Here is a tiny trained network, its code and every weight. The questions are about switching its units off for an input and a class, where a switched-off unit gives its printed mean instead of its output.

import numpy as np


def w(rows, s, z=0):
    codes = np.array(rows[::2]) - 128.0
    scale = np.full(codes.shape[1], s)
    scale[-1] = z or s
    return codes * scale


def f(y):
    return np.maximum(y, 0)


def log_softmax(a):
    a = a - a.max(-1, keepdims=True)
    return a - np.log(np.exp(a).sum(-1, keepdims=True))


def net(x, mask):
    res = np.array(x, float).reshape(1, 6) / 4 @ E
    y = f(res @ A[0][:, :-1].T + A[0][:, -1])
    res = res + np.where(mask, y, B[0][:, -1]) @ B[0][:, :-1]
    return log_softmax(res[-1] @ U[:, :-1].T + U[:, -1])


A, B = {}, {}
E = w([
[110,112,106,178,34,53],'x0',
[186,98,144,161,69,62],'x1',
[91,90,123,186,137,50],'x2',
[99,5,92,84,89,232],'x3',
[219,154,233,201,116,216],'x4',
[79,192,187,106,97,96],'x5',
],0.011)
A[0] = w([
[108,97,120,88,152,208,137],'neuron 0',
[105,114,127,145,202,142,176],'neuron 1',
[78,99,82,71,142,105,135],'neuron 2',
[55,140,121,81,105,137,177],'neuron 3',
[144,138,47,68,132,154,156],'neuron 4',
[139,133,132,190,166,58,90],'neuron 5',
[40,131,111,136,47,136,228],'neuron 6',
[158,101,137,91,87,171,101],'neuron 7',
[85,127,76,69,138,56,19],'neuron 8',
[235,149,174,106,163,240,43],'neuron 9',
[181,156,47,89,140,105,242],'neuron 10',
[156,192,155,181,5,86,159],'neuron 11',
[94,69,97,158,84,91,137],'neuron 12',
[39,193,141,67,140,91,153],'neuron 13',
[248,189,142,195,64,110,219],'neuron 14',
[73,109,159,93,68,209,49],'neuron 15',
[127,162,182,205,69,152,81],'neuron 16',
[145,174,169,114,183,185,4],'neuron 17',
[137,40,185,52,77,252,217],'neuron 18',
[122,16,84,169,83,78,92],'neuron 19',
[205,101,152,101,144,77,169],'neuron 20',
[121,128,200,195,89,139,74],'neuron 21',
],0.011,0.0033)
B[0] = w([
[122,78,135,107,94,209,209],'neuron 0',
[163,126,79,54,135,159,170],'neuron 1',
[88,170,82,143,133,137,189],'neuron 2',
[108,140,154,70,149,141,174],'neuron 3',
[123,183,169,173,177,168,187],'neuron 4',
[122,77,93,126,107,172,189],'neuron 5',
[74,116,140,40,141,133,181],'neuron 6',
[159,87,102,65,87,119,169],'neuron 7',
[104,215,84,137,136,1,187],'neuron 8',
[99,143,73,102,77,80,237],'neuron 9',
[94,149,116,162,185,101,178],'neuron 10',
[79,99,177,145,100,183,232],'neuron 11',
[116,106,57,82,75,139,179],'neuron 12',
[153,129,209,78,205,135,198],'neuron 13',
[30,124,138,160,127,177,240],'neuron 14',
[137,92,107,91,138,91,186],'neuron 15',
[164,133,118,215,153,187,191],'neuron 16',
[197,80,78,113,38,48,187],'neuron 17',
[164,110,66,51,56,88,255],'neuron 18',
[140,44,91,147,55,152,195],'neuron 19',
[46,181,96,144,89,114,166],'neuron 20',
[185,161,131,206,192,170,182],'neuron 21',
],0.0091,0.017)
U = w([
[124,160,66,152,107,29,2],'0',
[242,95,201,59,166,24,69],'1',
[142,49,51,80,55,84,180],'2',
[130,108,176,180,129,180,116],'3',
[206,136,96,200,212,128,154],'4',
[91,185,164,74,254,83,205],'5',
],0.0093,0.0043)

Each question gives the input, the list of numbers given to net, and the class t.
The units are the neurons (one row each of A and B). Each row of codes is followed by its name. A weight is (code - 128) times the scale printed after its matrix; where a second scale follows, it is the last column's (A, B and U).
mask holds one flag per neuron, in row order. A switched-off neuron (its flag False) gives its mean, the last column of its row in B, instead of its output. The means were averaged over made-up inputs and are rounded, as every weight is.
A unit's drop is (log p(t) with every unit on - log p(t) with that unit switched off) / (log p(t) with every unit on - log p(t) with every unit switched off).
The circuit of an input: a set's keep is (log p(t) with only the set's units on - log p(t) with every unit switched off) / (log p(t) with every unit on - log p(t) with every unit switched off). Starting from the 12 units with the biggest drops (on a tie, the unit counted first), units are removed one at a time, each time the one whose removal leaves the highest keep (on an exact tie, the one counted first), for as long as the keep stays at least 0.8.
units of the circuit, in order: the units of the circuit, biggest drop first
k most important neurons: the k neurons with the biggest drops, biggest first
drop of u: that unit's drop, to one decimal
input [-8,-5,-1,3,-6,0], class 5: units of the circuit, in order	[neuron 4]
input [-3,-1,6,0,8,-4], class 4: 3 most important neurons	[neuron 21; neuron 16; neuron 19]
input [-3,-8,-4,-6,1,5], class 1: units of the circuit, in order	[neuron 17; neuron 13]
input [-1,-2,6,3,8,2], class 4: units of the circuit, in order	[neuron 21; neuron 11]
input [-1,8,-4,1,8,5], class 3: 4 most important neurons	[neuron 21; neuron 16; neuron 14; neuron 11]
input [-7,0,-2,-6,4,-1], class 0: 3 most important neurons	[neuron 18; neuron 0; neuron 19]
input [2,3,3,-5,-4,-1], class 0: 3 most important neurons	[neuron 8; neuron 18; neuron 0]
input [0,-1,-6,-4,6,2], class 3: 2 most important neurons	[neuron 14; neuron 16]
input [1,-2,-3,-7,1,-7], class 0: 2 most important neurons	[neuron 13; neuron 0]
input [5,-7,-3,-6,1,3], class 5: 3 most important neurons	[neuron 13; neuron 19; neuron 0]
input [7,-2,0,0,-6,0], class 0: 3 most important neurons	[neuron 8; neuron 18; neuron 0]
input [2,2,-7,-3,0,8], class 3: 2 most important neurons	[neuron 11; neuron 8]
input [-8,-8,8,-2,2,3], class 1: 2 most important neurons	[neuron 17; neuron 14]
input [3,-3,-6,-6,7,-4], class 3: units of the circuit, in order	[neuron 14]
input [-7,-3,-6,-2,-3,3], class 1: 3 most important neurons	[neuron 17; neuron 14; neuron 13]
input [-1,-6,8,-3,4,1], class 4: drop of neuron 11	0.1
input [2,-1,3,-1,-8,-6], class 0: drop of neuron 0	0.1
input [2,5,-6,-8,-5,-5], class 0: drop of neuron 6	0.2
